Here is a tiny trained network, its code and every weight. The questions are about switching its units off for an input and a class, where a switched-off unit gives its printed mean instead of its output.

import numpy as np


def w(rows, s, z=0):
    codes = np.array(rows[::2]) - 128.0
    scale = np.full(codes.shape[1], s)
    scale[-1] = z or s
    return codes * scale


def norm(h):
    return h / np.sqrt((h * h).mean(-1, keepdims=True) + 1e-5)


def f(y):
    return np.maximum(y, 0)


def log_softmax(a):
    a = a - a.max(-1, keepdims=True)
    return a - np.log(np.exp(a).sum(-1, keepdims=True))


def net(x, mask):
    res = np.array(x, float).reshape(1, 8) / 4 @ E
    u = 0
    for l in range(2):
        y = f(norm(res) @ A[l][:, :-1].T + A[l][:, -1])
        res = res + np.where(mask[u : u + 10], y, B[l][:, -1]) @ B[l][:, :-1]
        u += 10
    return log_softmax(norm(res)[-1] @ U[:, :-1].T + U[:, -1])


A, B = {}, {}
E = w([
[71,17,55,122],'x0',
[90,114,166,255],'x1',
[130,128,138,123],'x2',
[218,43,158,205],'x3',
[127,127,127,130],'x4',
[126,130,115,134],'x5',
[130,128,132,124],'x6',
[126,127,127,128],'x7',
],0.0056)
A[0] = w([
[166,155,162,149,203],'L0N1',
[5,171,119,127,114],'L0N2',
[67,119,175,190,110],'L0N3',
[89,133,138,172,11],'L0N4',
[123,37,89,124,3],'L0N5',
[161,101,110,124,116],'L0N6',
[32,81,98,80,105],'L0N7',
[85,35,129,116,113],'L0N8',
[80,75,143,86,116],'L0N9',
[209,67,141,184,128],'L0N10',
],0.013,0.0027)
B[0] = w([
[13,172,2,199,204],'L0N1',
[74,38,212,59,254],'L0N2',
[249,104,15,34,214],'L0N3',
[187,145,111,83,161],'L0N4',
[125,159,154,232,209],'L0N5',
[96,55,107,28,163],'L0N6',
[128,124,130,220,250],'L0N7',
[94,180,34,211,226],'L0N8',
[112,111,36,201,191],'L0N9',
[1,104,178,51,246],'L0N10',
],0.0065,0.0064)
A[1] = w([
[162,132,116,137,40],'L1N1',
[132,125,69,118,255],'L1N2',
[116,111,109,200,132],'L1N3',
[122,97,41,25,171],'L1N4',
[98,196,187,138,161],'L1N5',
[80,69,121,214,103],'L1N6',
[183,109,118,122,148],'L1N7',
[60,72,201,91,131],'L1N8',
[116,247,128,134,215],'L1N9',
[116,87,177,219,126],'L1N10',
],0.011,0.0019)
B[1] = w([
[159,134,103,116,129],'L1N1',
[241,158,254,205,207],'L1N2',
[202,223,161,80,205],'L1N3',
[214,140,163,127,242],'L1N4',
[29,89,146,179,168],'L1N5',
[127,152,139,56,254],'L1N6',
[227,199,50,91,133],'L1N7',
[132,123,167,57,216],'L1N8',
[141,80,39,225,194],'L1N9',
[123,137,164,64,182],'L1N10',
],0.0058,0.0077)
U = w([
[2,118,249,13,93],'0',
[26,183,131,239,247],'1',
[231,166,212,95,56],'2',
],0.0098,0.0011)

Each question gives the input, the list of numbers given to net, and the class t.
The units are the neurons (one row each of A and B). Each row of codes is followed by its name. A weight is (code - 128) times the scale printed after its matrix; where a second scale follows, it is the last column's (A, B and U).
mask holds one flag per neuron, layer by layer. A switched-off neuron (its flag False) gives its mean, the last column of its row in B, instead of its output. The means were averaged over made-up inputs and are rounded, as every weight is.
A unit's drop is (log p(t) with every unit on - log p(t) with that unit switched off) / (log p(t) with every unit on - log p(t) with every unit switched off).
The circuit of an input: a set's keep is (log p(t) with only the set's units on - log p(t) with every unit switched off) / (log p(t) with every unit on - log p(t) with every unit switched off). Starting from the 12 units with the biggest drops (on a tie, the unit counted first), units are removed one at a time, each time the one whose removal leaves the highest keep (on an exact tie, the one counted first), for as long as the keep stays at least 0.8.
circuit, biggest first: the units of the circuit, biggest drop first
most important unit: the unit with the biggest drop
k most important neurons: the k neurons with the biggest drops, biggest first
k most important neurons of layer l: the k neurons of layer l with the biggest drops, biggest first
drop when u is switched off: that unit's drop, to one decimal
input [-1,6,7,-5,1,0,3,-5], class 2: 2 most important neurons	[L0N3 L0N10]
input [6,-3,-5,7,1,-2,-8,2], class 0: 3 most important neurons of layer 0	[L0N10 L0N1 L0N6]
input [-3,8,0,-8,-6,4,3,7], class 0: most important unit	L0N2
input [-4,2,-3,3,-4,-1,3,-4], class 1: 3 most important neurons of layer 0	[L0N1 L0N2 L0N6]
input [-8,-6,1,5,2,-5,-8,0], class 1: 3 most important neurons	[L0N2 L0N1 L0N3]
input [6,-7,-7,-4,7,-5,3,-8], class 2: circuit, biggest first	[L0N10 L1N4]
input [-4,3,-2,5,4,2,-4,0], class 0: 2 most important neurons	[L0N10 L0N8]
input [1,8,8,4,-8,5,2,-3], class 2: 2 most important neurons	[L0N3 L0N2]
input [3,-4,2,5,-1,-1,3,1], class 0: 2 most important neurons	[L0N10 L0N3]
input [-8,5,2,8,1,-2,-3,-2], class 0: 3 most important neurons	[L0N10 L0N8 L1N10]
input [-5,8,3,-5,-4,-1,6,6], class 2: 4 most important neurons	[L0N3 L0N10 L0N5 L0N2]
input [0,-6,3,-5,-4,-4,-7,0], class 2: 2 most important neurons	[L0N10 L1N4]
input [-8,-6,6,4,1,3,-1,8], class 1: 2 most important neurons of layer 0	[L0N3 L0N1]
input [-1,7,1,-1,-8,0,-6,-7], class 2: circuit, biggest first	[L0N3]
input [-8,-3,1,-6,4,0,8,5], class 1: 2 most important neurons of layer 0	[L0N10 L0N3]
input [1,8,-4,1,3,7,6,8], class 2: drop when L0N3 is switched off	0.8
input [4,3,3,5,-4,6,-4,4], class 0: drop when L0N10 is switched off	2.1
input [-2,0,-1,3,2,7,4,3], class 0: drop when L0N10 is switched off	0.8
